What each symbol does to the elements:
Sis: n>Zov, g>Lef, e>Vel, i>Puz, t>Bas, d>Zek
Gud: n>Rer, g>Bas, e>Kif, i>Ras, t>Vum, d>Duk
Par: n>Rif, g>Mos, e>Nek, i>Fel, t>Ton, d>Pof
Nev: n>Pup, g>Sot, e>Vep, i>Luz, t>Nim, d>Lig
Dip: n>Sul, g>Gub, e>Rif, i>Muf, t>Lol, d>Zof
Pev: n>Fuv, g>Mut, e>Bur, i>Fol, t>Zod, d>Ket
Pav: n>Kif, g>Kad, e>Bov, i>Tos, t>Viz, d>Mik
Kof: n>Mil, g>Pog, e>Luz, i>Vom, t>Pul, d>Sot
Zon: n>Noz, g>Rer, e>Nit, i>Vum, t>Nuv, d>Vaf
Dos: n>Vip, g>Noz, e>Baz, i>Nuv, t>Tok, d>Vot
Nuf: n>Lut, g>Kes, e>Bok, i>Lat, t>Bot, d>Lol
Sop: n>Lus, g>Tal, e>Lut, i>Kuz, t>Ner, d>Mem
Fiv: n>Sot, g>Pev, e>Bal, i>Tuz, t>Luz, d>Tir
Duk: n>Ras, g>Sis, e>Tos, i>Fet, t>Gud, d>Kad
Tib: n>Lef, g>Kob, e>Gab, i>Kat, t>Puz, d>Rig
Kor: n>Nov, g>Ner, e>Kob, i>Nep, t>Bup, d>Lar
Baz: n>Dos, g>Zon, e>Suz, i>Vot, t>Lag, d>Det
Zek: n>Puz, g>Kat, e>Mef, i>Tib, t>Sis, d>Gab
Ral: n>Sab, g>Bup, e>Puz, i>Fal, t>Seb, d>Lef
Nim: n>Rop, g>Kof, e>Bik, i>Pup, t>Zaz, d>Nev
Vep: n>Nev, g>Fiv, e>Mil, i>Lig, t>Bik, d>Kop
Pob: n>Sib, g>Vep, e>Rop, i>Lev, t>Pof, d>Pul
Vom: n>Kop, g>Lok, e>Sot, i>Pog, t>Mil, d>Zod
Kif: n>Gud, g>Fet, e>Pav, i>Duk, t>Vaf, d>Tos
Mim: n>Kob, g>Bot, e>Mer, i>Tet, t>Kat, d>Bof
Das: n>Bup, g>Nep, e>Kat, i>Kor, t>Fal, d>Kob
Sok: n>Sug, g>Vip, e>Peb, i>Tok, t>Gaz, d>Lag
Rom: n>Suz, g>Gan, e>Nuv, i>Geg, t>Dul, d>Noz
Mef: n>Zek, g>Rig, e>Fal, i>Gab, t>Vel, d>Bup
Nep: n>Mer, g>Lus, e>Lar, i>Ner, t>Nov, d>Bul
Sug: n>Kas, g>Dul, e>Sok, i>Dil, t>Res, d>Tok
Fal: n>Mef, g>Nov, e>Lef, i>Bup, t>Sab, d>Das
Tam: n>Gaz, g>Tok, e>Zak, i>Sok, t>Tel, d>Peb
Lol: n>Lat, g>Nek, e>Tal, i>Sul, t>Nuf, d>Dip
Dil: n>Muv, g>Suz, e>Tok, i>Dul, t>Kas, d>Vip
Mos: n>Zaz, g>Pup, e>Sib, i>Nim, t>Zof, d>Bik
Lef: n>Fal, g>Kor, e>Tib, i>Das, t>Ral, d>Kat
Det: n>Vot, g>Vaf, e>Geg, i>Nit, t>Baz, d>Gan
Mer: n>Mim, g>Kag, e>Nep, i>Bof, t>Rig, d>Ner
Nov: n>Rig, g>Bof, e>Kor, i>Mer, t>Gab, d>Nep
Vib: n>Tel, g>Sok, e>Zem, i>Tam, t>Ket, d>Zak
Pof: n>Fel, g>Bik, e>Gub, i>Sib, t>Par, d>Pob
Bok: n>Nuf, g>Sul, e>Kuz, i>Lol, t>Kag, d>Tal
Gub: n>Pof, g>Lev, e>Zaz, i>Pob, t>Nek, d>Rop
Bov: n>Pav, g>Seb, e>Ras, i>Mik, t>Rok, d>Bas
Zod: n>Pog, g>Dut, e>Tuz, i>Fuv, t>Vom, d>Pev
Mem: n>Kuz, g>Rif, e>Lat, i>Ton, t>Sop, d>Kes
Mub: n>Bur, g>Vib, e>Dut, i>Lud, t>Tir, d>Kez
Viz: n>Vaf, g>Duk, e>Rok, i>Kif, t>Nit, d>Pav
Bur: n>Pev, g>Tel, e>Mub, i>Ket, t>Tuz, d>Lud
Rer: n>Rok, g>Mik, e>Gud, i>Bov, t>Ruz, d>Ras
Kez: n>Lud, g>Zak, e>Mut, i>Zem, t>Mub, d>Res
Ner: n>Bof, g>Bok, e>Bul, i>Lus, t>Mer, d>Sop
Lev: n>Bik, g>Lig, e>Pul, i>Vep, t>Sib, d>Mil
Tir: n>Tuz, g>Ket, e>Lok, i>Bur, t>Fiv, d>Mub
Vel: n>Sis, g>Tib, e>Sab, i>Zek, t>Fet, d>Mef
Sib: n>Mos, g>Nev, e>Pob, i>Bik, t>Fel, d>Lev
Kag: n>Bot, g>Lat, e>Lus, i>Nuf, t>Tet, d>Bok
Tok: n>Dil, g>Rom, e>Lag, i>Vip, t>Sug, d>Dos
Rig: n>Kat, g>Tet, e>Nov, i>Mim, t>Tib, d>Mer
Luz: n>Kof, g>Zod, e>Lig, i>Sot, t>Pup, d>Fiv
Gaz: n>Res, g>Dil, e>Tam, i>Sug, t>Mut, d>Sok
Mik: n>Tos, g>Sab, e>Bas, i>Seb, t>Pav, d>Zov
Rop: n>Pob, g>Mil, e>Nim, i>Pul, t>Gub, d>Pup
Lag: n>Tok, g>Nuv, e>Sez, i>Dos, t>Sok, d>Baz
Mil: n>Vep, g>Bal, e>Kof, i>Kop, t>Lev, d>Vom
Tuz: n>Zod, g>Fol, e>Tir, i>Pev, t>Sot, d>Bur
Kop: n>Lig, g>Tir, e>Vom, i>Bal, t>Vep, d>Pog
Suz: n>Baz, g>Nit, e>Rom, i>Det, t>Sez, d>Geg
Rif: n>Dip, g>Zaz, e>Par, i>Zof, t>Tal, d>Fel
Pog: n>Bal, g>Mub, e>Zod, i>Lok, t>Kop, d>Fuv
Bup: n>Gab, g>Mer, e>Das, i>Nov, t>Mef, d>Kor
Nit: n>Zon, g>Gud, e>Gan, i>Vaf, t>Vot, d>Viz
Kes: n>Ton, g>Fel, e>Sul, i>Par, t>Mem, d>Nek
Lut: n>Sop, g>Ton, e>Nuf, i>Mem, t>Bul, d>Lat
Sab: n>Vel, g>Gab, e>Ral, i>Mef, t>Kad, d>Fal
Vaf: n>Vum, g>Ras, e>Viz, i>Gud, t>Zon, d>Kif
Zof: n>Muf, g>Rop, e>Fel, i>Zaz, t>Dip, d>Mos
Sul: n>Kes, g>Pof, e>Dip, i>Nek, t>Lat, d>Muf
Sez: n>Lag, g>Vot, e>Dul, i>Baz, t>Peb, d>Suz
Ket: n>Fol, g>Gaz, e>Lud, i>Tel, t>Pev, d>Vib
Ruz: n>Gan, g>Pav, e>Vum, i>Rok, t>Geg, d>Rer
Nuv: n>Rom, g>Ruz, e>Vot, i>Noz, t>Vip, d>Zon
Ras: n>Bov, g>Zov, e>Duk, i>Bas, t>Rer, d>Fet
Res: n>Zem, g>Muv, e>Gaz, i>Kas, t>Kez, d>Sug
Bas: n>Mik, g>Ral, e>Fet, i>Zov, t>Bov, d>Sis
Ton: n>Tal, g>Zof, e>Kes, i>Rif, t>Kuz, d>Par
Vip: n>Dul, g>Geg, e>Dos, i>Rom, t>Dil, d>Nuv
Mut: n>Kez, g>Kas, e>Tel, i>Res, t>Dut, d>Gaz
Zov: n>Seb, g>Fal, e>Sis, i>Ral, t>Mik, d>Puz
Noz: n>Geg, g>Rok, e>Zon, i>Ruz, t>Rom, d>Vum
Kob: n>Kor, g>Bul, e>Mim, i>Lar, t>Das, d>Tet
Fol: n>Dut, g>Res, e>Ket, i>Mut, t>Fuv, d>Tel
Geg: n>Det, g>Viz, e>Noz, i>Gan, t>Suz, d>Ruz
Nek: n>Par, g>Sib, e>Muf, i>Pof, t>Kes, d>Gub
Lat: n>Mem, g>Par, e>Lol, i>Kes, t>Lut, d>Sul
Kad: n>Fet, g>Zek, e>Seb, i>Vel, t>Duk, d>Sab
Bot: n>Bul, g>Mem, e>Kag, i>Lut, t>Lar, d>Nuf
Rok: n>Viz, g>Tos, e>Rer, i>Pav, t>Gan, d>Bov
Fuv: n>Lok, g>Kez, e>Pev, i>Dut, t>Pog, d>Fol
Gan: n>Nit, g>Kif, e>Ruz, i>Viz, t>Det, d>Rok
Tet: n>Lar, g>Lut, e>Bof, i>Bot, t>Kob, d>Kag
Bul: n>Ner, g>Kuz, e>Bot, i>Sop, t>Nep, d>Lut
Sot: n>Vom, g>Fuv, e>Fiv, i>Zod, t>Kof, d>Tuz
Lig: n>Luz, g>Tuz, e>Kop, i>Fiv, t>Nev, d>Bal
Lok: n>Tir, g>Lud, e>Fuv, i>Mub, t>Bal, d>Dut
Lud: n>Ket, g>Tam, e>Kez, i>Vib, t>Bur, d>Zem
Kas: n>Zak, g>Sez, e>Sug, i>Muv, t>Zem, d>Dil
Muv: n>Peb, g>Baz, e>Dil, i>Sez, t>Zak, d>Dul
Zaz: n>Gub, g>Pul, e>Mos, i>Rop, t>Muf, d>Nim
Kuz: n>Bok, g>Dip, e>Mem, i>Tal, t>Lus, d>Ton
Dul: n>Sez, g>Det, e>Vip, i>Suz, t>Muv, d>Rom
Bik: n>Nim, g>Luz, e>Lev, i>Nev, t>Mos, d>Vep
Zak: n>Tam, g>Lag, e>Kas, i>Peb, t>Vib, d>Muv
Pul: n>Lev, g>Kop, e>Pup, i>Mil, t>Pob, d>Kof
Seb: n>Kad, g>Mef, e>Zov, i>Sab, t>Tos, d>Ral
Gab: n>Tib, g>Mim, e>Bup, i>Rig, t>Zek, d>Nov
Zem: n>Vib, g>Peb, e>Res, i>Zak, t>Lud, d>Kas
Pup: n>Pul, g>Vom, e>Nev, i>Kof, t>Rop, d>Luz
Tal: n>Lol, g>Muf, e>Ton, i>Dip, t>Bok, d>Rif
Vot: n>Nuv, g>Vum, e>Det, i>Zon, t>Dos, d>Nit
Bal: n>Fiv, g>Bur, e>Pog, i>Tir, t>Lig, d>Lok
Fel: n>Zof, g>Nim, e>Pof, i>Mos, t>Rif, d>Sib
Bof: n>Tet, g>Nuf, e>Ner, i>Kag, t>Mim, d>Lus
Puz: n>Ral, g>Das, e>Zek, i>Lef, t>Zov, d>Tib
Tos: n>Duk, g>Vel, e>Mik, i>Kad, t>Kif, d>Seb
Peb: n>Sok, g>Dos, e>Muv, i>Lag, t>Tam, d>Sez
Lus: n>Kag, g>Lol, e>Sop, i>Bok, t>Bof, d>Kuz
Kat: n>Das, g>Lar, e>Rig, i>Kob, t>Lef, d>Mim
Dut: n>Mub, g>Zem, e>Fol, i>Kez, t>Lok, d>Mut
Fet: n>Bas, g>Puz, e>Kad, i>Sis, t>Ras, d>Vel
Vum: n>Ruz, g>Bov, e>Vaf, i>Rer, t>Noz, d>Gud
Muf: n>Nek, g>Pob, e>Zof, i>Gub, t>Sul, d>Zaz
Tel: n>Mut, g>Sug, e>Vib, i>Gaz, t>Fol, d>Tam
Lar: n>Nep, g>Sop, e>Tet, i>Bul, t>Kor, d>Bot

In the rows, 59 stands for zero.

The rows follow the links: the fewer symbols apart two elements are, the more alike their rows tend to be.

Each row is also shifted at random along 4 hidden directions that mean nothing.

Some elements, each with a row of numbers:
Sib: [74, 59, 76, 62, 60, 71, 66, 47, 62, 66, 52, 49, 42, 70, 41, 57, 58, 74, 62, 56, 64, 59, 55, 62, 54, 70, 56, 75, 73, 77, 33, 54, 71, 55, 43, 58, 70, 59, 66, 73, 61, 46, 35, 67, 68, 58]
Muf: [92, 68, 62, 69, 47, 58, 53, 67, 41, 43, 60, 68, 51, 47, 80, 68, 66, 56, 45, 52, 50, 62, 76, 72, 41, 66, 67, 55, 76, 70, 62, 60, 64, 56, 53, 58, 71, 66, 60, 57, 68, 65, 62, 67, 69, 34]
Vep: [82, 69, 68, 57, 56, 70, 70, 71, 64, 37, 59, 54, 65, 64, 37, 61, 62, 60, 43, 49, 67, 56, 63, 69, 65, 67, 53, 70, 71, 72, 71, 60, 55, 47, 53, 57, 67, 61, 59, 51, 51, 66, 56, 51, 63, 53]
Baz: [61, 51, 50, 49, 68, 61, 55, 54, 76, 62, 60, 61, 75, 64, 66, 57, 54, 47, 77, 55, 56, 63, 53, 44, 65, 48, 64, 51, 42, 49, 69, 58, 46, 65, 68, 75, 48, 47, 48, 57, 52, 62, 73, 49, 66, 63]
Ner: [81, 70, 63, 79, 39, 51, 49, 55, 42, 63, 63, 54, 49, 50, 60, 65, 78, 47, 66, 63, 32, 57, 65, 56, 54, 54, 59, 68, 57, 77, 61, 58, 63, 62, 52, 55, 55, 58, 50, 64, 74, 77, 46, 72, 40, 61]
Fet: [48, 61, 53, 50, 69, 49, 58, 60, 61, 54, 64, 65, 67, 59, 48, 49, 73, 41, 61, 75, 54, 57, 56, 53, 72, 53, 58, 64, 42, 52, 70, 58, 55, 62, 67, 59, 51, 45, 65, 53, 58, 72, 48, 62, 35, 73]
Muv: [49, 59, 58, 51, 58, 58, 68, 65, 71, 71, 58, 52, 69, 70, 51, 62, 35, 64, 62, 55, 60, 56, 48, 51, 73, 52, 54, 53, 54, 52, 68, 65, 50, 53, 76, 61, 57, 61, 50, 49, 45, 56, 75, 50, 58, 65]
Pev: [92, 55, 58, 72, 48, 69, 48, 50, 65, 68, 61, 55, 62, 63, 78, 78, 43, 57, 81, 34, 48, 65, 58, 46, 49, 53, 63, 46, 63, 63, 68, 60, 50, 61, 58, 71, 52, 65, 37, 63, 56, 58, 83, 55, 88, 43]
Zod: [65, 58, 72, 51, 45, 71, 64, 57, 62, 64, 48, 56, 57, 73, 63, 56, 46, 73, 62, 52, 72, 59, 62, 59, 51, 59, 62, 58, 56, 61, 31, 70, 62, 54, 59, 65, 66, 61, 56, 70, 36, 42, 63, 47, 72, 49]
Vib: [70, 56, 49, 59, 66, 56, 67, 64, 68, 58, 61, 46, 72, 67, 51, 53, 35, 55, 58, 41, 65, 57, 71, 56, 66, 52, 51, 57, 62, 70, 72, 62, 54, 58, 58, 65, 57, 55, 54, 49, 61, 53, 59, 58, 76, 53]
Kag: [45, 66, 66, 70, 41, 58, 58, 60, 44, 63, 56, 57, 49, 50, 54, 65, 76, 66, 54, 68, 56, 57, 57, 61, 53, 63, 61, 70, 62, 65, 48, 63, 69, 59, 49, 46, 61, 73, 58, 67, 60, 64, 52, 63, 35, 69]
Zon: [44, 48, 46, 46, 68, 48, 56, 49, 63, 74, 55, 60, 60, 65, 70, 43, 42, 53, 69, 63, 61, 59, 63, 53, 61, 50, 62, 48, 44, 51, 45, 61, 61, 69, 68, 67, 49, 42, 63, 60, 64, 48, 52, 62, 62, 58]
Rop: [70, 57, 69, 78, 45, 75, 58, 37, 60, 77, 58, 39, 49, 65, 45, 71, 59, 72, 77, 46, 56, 63, 60, 51, 52, 58, 54, 78, 61, 78, 56, 57, 58, 60, 39, 61, 61, 72, 49, 66, 58, 48, 53, 58, 65, 68]
Suz: [47, 50, 44, 54, 64, 58, 54, 58, 65, 58, 58, 64, 76, 53, 74, 64, 47, 53, 68, 51, 62, 62, 60, 49, 61, 47, 63, 46, 44, 42, 82, 64, 49, 62, 71, 67, 46, 56, 48, 48, 50, 59, 82, 43, 67, 60]
Pog: [96, 64, 72, 50, 43, 68, 62, 66, 64, 57, 56, 58, 60, 74, 65, 59, 51, 58, 58, 48, 55, 61, 60, 57, 53, 57, 65, 53, 66, 71, 47, 62, 59, 53, 64, 65, 65, 52, 51, 64, 42, 58, 65, 56, 74, 38]
Bup: [51, 49, 50, 71, 57, 50, 39, 59, 51, 58, 63, 71, 51, 34, 89, 67, 79, 56, 68, 63, 49, 66, 54, 58, 51, 65, 67, 49, 64, 46, 51, 53, 65, 65, 54, 56, 48, 69, 60, 73, 79, 69, 67, 66, 58, 59]
Zem: [67, 54, 57, 51, 66, 55, 67, 57, 70, 64, 53, 45, 70, 73, 47, 43, 32, 55, 64, 48, 68, 55, 69, 52, 69, 52, 52, 63, 58, 73, 48, 65, 59, 58, 55, 65, 55, 49, 57, 59, 56, 50, 47, 57, 69, 56]
Kez: [63, 50, 44, 64, 62, 55, 60, 67, 64, 49, 57, 50, 73, 52, 69, 61, 34, 62, 57, 37, 70, 59, 74, 57, 58, 60, 54, 51, 70, 62, 67, 65, 56, 58, 50, 62, 54, 71, 51, 51, 63, 54, 73, 52, 84, 51]
Mub: [65, 50, 59, 59, 66, 76, 60, 39, 72, 73, 55, 50, 61, 75, 56, 63, 45, 68, 78, 43, 64, 66, 58, 51, 55, 54, 58, 60, 59, 60, 63, 56, 52, 64, 54, 73, 60, 56, 51, 58, 48, 42, 63, 50, 85, 57]
Kat: [63, 48, 55, 73, 61, 60, 38, 34, 53, 67, 63, 63, 47, 46, 72, 61, 84, 52, 84, 61, 45, 65, 57, 50, 50, 56, 64, 62, 51, 57, 54, 47, 64, 73, 43, 67, 44, 58, 57, 70, 79, 64, 52, 71, 56, 72]
Bik: [86, 61, 69, 79, 43, 72, 56, 45, 60, 67, 62, 43, 57, 60, 48, 74, 64, 64, 75, 43, 50, 62, 62, 51, 55, 60, 54, 75, 68, 80, 65, 57, 58, 59, 42, 62, 57, 70, 42, 65, 61, 63, 56, 58, 70, 63]
Ras: [38, 51, 46, 70, 59, 44, 50, 61, 60, 63, 66, 55, 71, 42, 63, 66, 58, 50, 71, 58, 52, 59, 54, 48, 72, 54, 53, 54, 52, 49, 76, 61, 53, 67, 60, 55, 41, 66, 49, 55, 74, 73, 72, 55, 46, 77]
Ket: [86, 53, 50, 70, 58, 57, 52, 56, 67, 55, 64, 49, 70, 57, 73, 68, 39, 55, 70, 32, 57, 61, 69, 50, 55, 56, 57, 51, 68, 66, 75, 59, 49, 62, 54, 70, 51, 64, 44, 53, 66, 60, 75, 53, 89, 43]
Ruz: [39, 51, 46, 60, 66, 45, 59, 52, 59, 83, 61, 58, 57, 59, 67, 52, 40, 56, 71, 60, 54, 58, 57, 50, 62, 48, 57, 46, 48, 50, 64, 57, 59, 69, 73, 62, 54, 54, 58, 54, 66, 50, 58, 69, 58, 62]
Ton: [62, 57, 74, 57, 56, 81, 54, 39, 56, 50, 50, 64, 50, 61, 51, 54, 91, 67, 65, 65, 70, 58, 63, 61, 44, 65, 66, 78, 50, 62, 45, 56, 64, 61, 43, 66, 63, 55, 65, 70, 46, 52, 42, 54, 57, 69]
Pob: [67, 61, 65, 73, 45, 55, 60, 77, 52, 50, 57, 53, 53, 45, 70, 67, 55, 74, 42, 46, 70, 61, 66, 69, 55, 81, 55, 57, 90, 68, 32, 65, 69, 50, 42, 43, 61, 87, 62, 75, 67, 61, 63, 58, 72, 46]
Lef: [34, 47, 57, 67, 52, 56, 45, 47, 51, 70, 54, 67, 48, 45, 82, 61, 76, 63, 75, 69, 58, 62, 52, 53, 48, 62, 66, 54, 52, 42, 36, 57, 66, 65, 58, 58, 46, 65, 61, 77, 65, 53, 60, 62, 50, 68]
Bul: [78, 68, 64, 74, 42, 50, 52, 64, 45, 58, 62, 58, 49, 47, 60, 63, 77, 48, 57, 67, 39, 57, 63, 60, 51, 61, 59, 64, 65, 75, 48, 61, 69, 60, 51, 49, 54, 61, 57, 71, 76, 77, 48, 69, 39, 59]
Lat: [81, 68, 77, 54, 60, 79, 56, 50, 61, 47, 61, 66, 50, 64, 44, 65, 93, 59, 58, 71, 49, 62, 47, 63, 57, 67, 65, 73, 60, 61, 64, 46, 60, 54, 53, 63, 71, 53, 66, 62, 54, 74, 50, 60, 53, 59]
Nek: [65, 65, 59, 78, 46, 70, 52, 42, 39, 58, 61, 60, 44, 54, 69, 74, 69, 65, 66, 51, 51, 64, 77, 65, 33, 48, 69, 67, 50, 72, 84, 59, 53, 68, 47, 63, 70, 68, 51, 47, 53, 49, 61, 62, 62, 58]
Tam: [52, 58, 57, 51, 59, 49, 67, 70, 66, 65, 52, 47, 70, 66, 54, 44, 28, 62, 51, 53, 73, 53, 67, 55, 69, 60, 50, 57, 61, 68, 40, 71, 61, 53, 65, 58, 54, 55, 59, 62, 52, 49, 54, 52, 63, 57]
Pul: [56, 57, 69, 69, 48, 72, 61, 60, 63, 53, 51, 46, 60, 56, 49, 63, 60, 76, 60, 44, 78, 58, 64, 59, 58, 72, 53, 76, 68, 75, 38, 65, 62, 54, 35, 58, 56, 81, 54, 69, 51, 49, 55, 46, 64, 65]
Sul: [40, 58, 64, 64, 53, 80, 55, 38, 47, 53, 50, 62, 47, 56, 58, 60, 82, 73, 65, 61, 75, 61, 70, 67, 39, 60, 70, 75, 45, 59, 55, 60, 59, 67, 42, 65, 65, 65, 63, 61, 43, 41, 51, 49, 59, 70]
Duk: [43, 50, 46, 63, 63, 50, 48, 51, 67, 65, 58, 52, 68, 46, 57, 56, 65, 47, 77, 64, 52, 57, 49, 42, 72, 53, 53, 62, 47, 53, 59, 59, 55, 65, 54, 61, 40, 58, 52, 64, 67, 69, 56, 55, 42, 82]
Tet: [48, 65, 55, 68, 50, 45, 53, 64, 42, 56, 55, 62, 50, 47, 61, 53, 75, 61, 52, 66, 62, 55, 67, 65, 53, 63, 59, 68, 62, 67, 42, 63, 70, 62, 47, 47, 57, 68, 66, 68, 71, 62, 42, 66, 39, 66]
Mim: [53, 62, 53, 68, 74, 52, 58, 52, 48, 50, 69, 61, 48, 51, 52, 59, 76, 53, 51, 69, 53, 59, 66, 69, 54, 55, 57, 68, 60, 59, 85, 49, 59, 65, 51, 54, 66, 57, 73, 45, 81, 67, 46, 73, 48, 67]
Bot: [71, 69, 70, 58, 47, 52, 59, 68, 49, 54, 63, 62, 48, 54, 52, 57, 77, 54, 46, 73, 47, 55, 58, 63, 58, 71, 58, 67, 70, 72, 39, 55, 72, 52, 56, 47, 62, 58, 67, 71, 65, 76, 40, 72, 38, 58]
Kof: [72, 66, 60, 75, 34, 65, 58, 67, 53, 47, 57, 49, 73, 48, 62, 76, 55, 60, 57, 35, 61, 59, 76, 56, 51, 56, 62, 66, 59, 78, 77, 76, 49, 58, 49, 60, 56, 80, 38, 53, 49, 63, 78, 42, 64, 54]
Fiv: [96, 68, 73, 43, 51, 74, 70, 63, 62, 54, 57, 60, 60, 81, 48, 54, 54, 59, 53, 56, 56, 58, 64, 65, 56, 55, 62, 59, 62, 73, 61, 63, 57, 51, 69, 69, 74, 46, 55, 54, 39, 61, 59, 55, 67, 43]
Nep: [79, 59, 57, 70, 52, 46, 47, 62, 45, 49, 60, 63, 55, 42, 70, 50, 79, 43, 61, 63, 48, 56, 73, 60, 53, 66, 58, 62, 65, 73, 37, 60, 71, 62, 44, 53, 49, 57, 64, 76, 87, 78, 41, 71, 47, 60]
Rok: [33, 53, 39, 71, 59, 31, 53, 80, 55, 64, 67, 58, 65, 37, 83, 70, 37, 60, 52, 54, 54, 60, 54, 60, 70, 62, 54, 38, 73, 41, 66, 65, 57, 59, 66, 43, 44, 77, 58, 57, 80, 65, 81, 60, 58, 57]
Bov: [40, 49, 53, 64, 71, 57, 52, 36, 69, 80, 62, 48, 61, 61, 42, 55, 63, 51, 89, 64, 49, 58, 45, 38, 72, 47, 52, 68, 41, 53, 72, 53, 54, 70, 58, 66, 42, 50, 51, 54, 66, 61, 46, 59, 43, 89]
Ral: [43, 57, 54, 68, 39, 50, 41, 56, 42, 74, 58, 71, 56, 42, 83, 64, 69, 52, 78, 68, 45, 60, 59, 47, 48, 48, 71, 50, 40, 52, 52, 69, 62, 71, 66, 56, 44, 63, 48, 70, 61, 65, 69, 59, 41, 64]
Zek: [66, 62, 59, 63, 53, 54, 44, 53, 51, 68, 67, 72, 52, 51, 79, 63, 74, 46, 70, 73, 32, 63, 48, 53, 52, 53, 68, 46, 53, 47, 64, 52, 57, 65, 71, 57, 54, 49, 55, 62, 68, 73, 66, 70, 45, 57]
Rif: [67, 68, 58, 72, 49, 70, 53, 49, 37, 47, 62, 65, 51, 51, 68, 75, 75, 64, 57, 51, 57, 63, 75, 69, 35, 55, 71, 66, 56, 65, 85, 59, 54, 67, 52, 63, 72, 69, 56, 47, 57, 53, 64, 59, 65, 54]
Sug: [52, 61, 53, 66, 46, 54, 64, 65, 62, 77, 59, 47, 70, 66, 56, 71, 26, 59, 68, 45, 53, 57, 58, 48, 68, 44, 54, 54, 52, 65, 82, 71, 47, 59, 72, 58, 52, 68, 40, 47, 51, 53, 78, 48, 59, 63]
Fal: [26, 53, 59, 61, 58, 62, 49, 43, 50, 76, 55, 68, 44, 53, 68, 64, 69, 66, 72, 75, 53, 62, 49, 58, 51, 56, 66, 55, 42, 38, 59, 53, 59, 67, 65, 58, 56, 63, 62, 61, 58, 48, 62, 64, 46, 74]

Start here and follow the symbols in turn, left to right. Where do you end up?
Answers are names.
[63, 56, 62, 53, 53, 51, 47, 53, 53, 66, 59, 73, 50, 55, 74, 51, 79, 47, 71, 79, 42, 59, 50, 51, 54, 57, 67, 50, 48, 52, 36, 54, 65, 63, 70, 60, 52, 45, 61, 76, 64, 70, 52, 67, 42, 60]
e g e -> Rig
[60, 59, 62, 66, 46, 75, 49, 41, 46, 51, 49, 64, 49, 50, 68, 61, 79, 66, 65, 55, 67, 61, 75, 63, 36, 60, 71, 72, 49, 67, 52, 62, 64, 68, 42, 68, 60, 64, 59, 64, 51, 49, 55, 54, 61, 62]
d d -> Mos
[50, 63, 69, 62, 56, 75, 60, 58, 49, 39, 57, 69, 52, 51, 60, 68, 86, 69, 49, 64, 67, 60, 59, 72, 48, 68, 67, 69, 60, 54, 68, 55, 57, 56, 51, 57, 69, 71, 66, 57, 50, 58, 64, 52, 56, 63]
g t -> Sul
[52, 54, 47, 55, 68, 36, 58, 69, 62, 72, 64, 60, 58, 56, 75, 52, 38, 51, 56, 63, 51, 57, 55, 56, 67, 58, 55, 42, 67, 48, 54, 58, 61, 60, 73, 53, 52, 50, 65, 62, 75, 61, 62, 69, 59, 53]
n d t -> Ruz
[61, 60, 54, 52, 68, 56, 73, 64, 70, 63, 58, 46, 69, 76, 40, 47, 31, 58, 54, 51, 70, 57, 65, 56, 71, 54, 49, 62, 59, 69, 62, 64, 58, 57, 63, 59, 61, 52, 61, 50, 56, 48, 47, 56, 69, 57]
e n i -> Kas
[81, 61, 62, 87, 38, 65, 52, 58, 56, 55, 60, 44, 62, 50, 61, 84, 59, 66, 68, 31, 50, 61, 65, 53, 55, 62, 57, 67, 72, 76, 76, 65, 52, 58, 41, 56, 54, 85, 37, 59, 63, 66, 75, 51, 71, 59]
d d -> Vom
[45, 58, 56, 65, 48, 52, 47, 58, 44, 68, 64, 73, 48, 47, 82, 69, 74, 57, 66, 70, 43, 64, 51, 58, 50, 58, 68, 46, 53, 40, 61, 56, 60, 62, 67, 55, 53, 64, 55, 63, 65, 63, 72, 62, 46, 60]
d n d -> Nov
[53, 56, 68, 77, 50, 75, 60, 49, 60, 66, 53, 41, 50, 61, 47, 68, 59, 83, 64, 46, 69, 61, 59, 58, 55, 65, 53, 75, 66, 70, 53, 63, 60, 58, 40, 58, 62, 81, 52, 65, 54, 44, 56, 54, 67, 70]
n t t -> Nek
[61, 69, 71, 45, 52, 72, 75, 67, 57, 55, 53, 59, 60, 76, 51, 58, 47, 70, 42, 58, 74, 56, 61, 70, 55, 59, 62, 58, 60, 63, 55, 67, 56, 50, 69, 58, 75, 60, 62, 54, 35, 44, 64, 47, 69, 45]
e d -> Fuv
[43, 58, 54, 48, 71, 55, 59, 52, 65, 60, 59, 59, 65, 60, 40, 47, 70, 45, 67, 77, 56, 54, 51, 49, 72, 50, 56, 69, 36, 54, 66, 54, 59, 64, 63, 63, 52, 40, 61, 52, 58, 68, 42, 59, 36, 82]
n g g -> Gab
[68, 60, 57, 57, 52, 54, 67, 62, 67, 77, 59, 45, 70, 74, 45, 53, 31, 55, 68, 49, 54, 56, 63, 45, 70, 45, 49, 58, 51, 71, 62, 69, 55, 58, 67, 61, 52, 51, 48, 54, 55, 54, 59, 57, 60, 62]
i e n -> Peb
[83, 54, 59, 60, 50, 51, 55, 61, 69, 71, 51, 42, 71, 65, 59, 46, 35, 48, 75, 44, 60, 55, 72, 42, 67, 55, 51, 59, 56, 81, 29, 71, 65, 60, 56, 68, 43, 50, 44, 73, 60, 58, 49, 53, 67, 53]
d g t t -> Kas
[61, 54, 57, 59, 77, 52, 52, 57, 58, 44, 65, 70, 48, 46, 65, 55, 80, 53, 52, 73, 58, 60, 56, 67, 56, 72, 59, 57, 73, 51, 47, 45, 69, 62, 48, 57, 58, 53, 77, 67, 79, 71, 45, 72, 59, 59]
g g -> Lut
[20, 57, 52, 61, 74, 59, 60, 56, 54, 60, 65, 73, 44, 51, 65, 69, 72, 72, 51, 73, 62, 63, 48, 71, 52, 62, 63, 54, 61, 31, 77, 48, 59, 61, 65, 50, 67, 70, 76, 49, 67, 52, 67, 67, 52, 67]
e i -> Nov
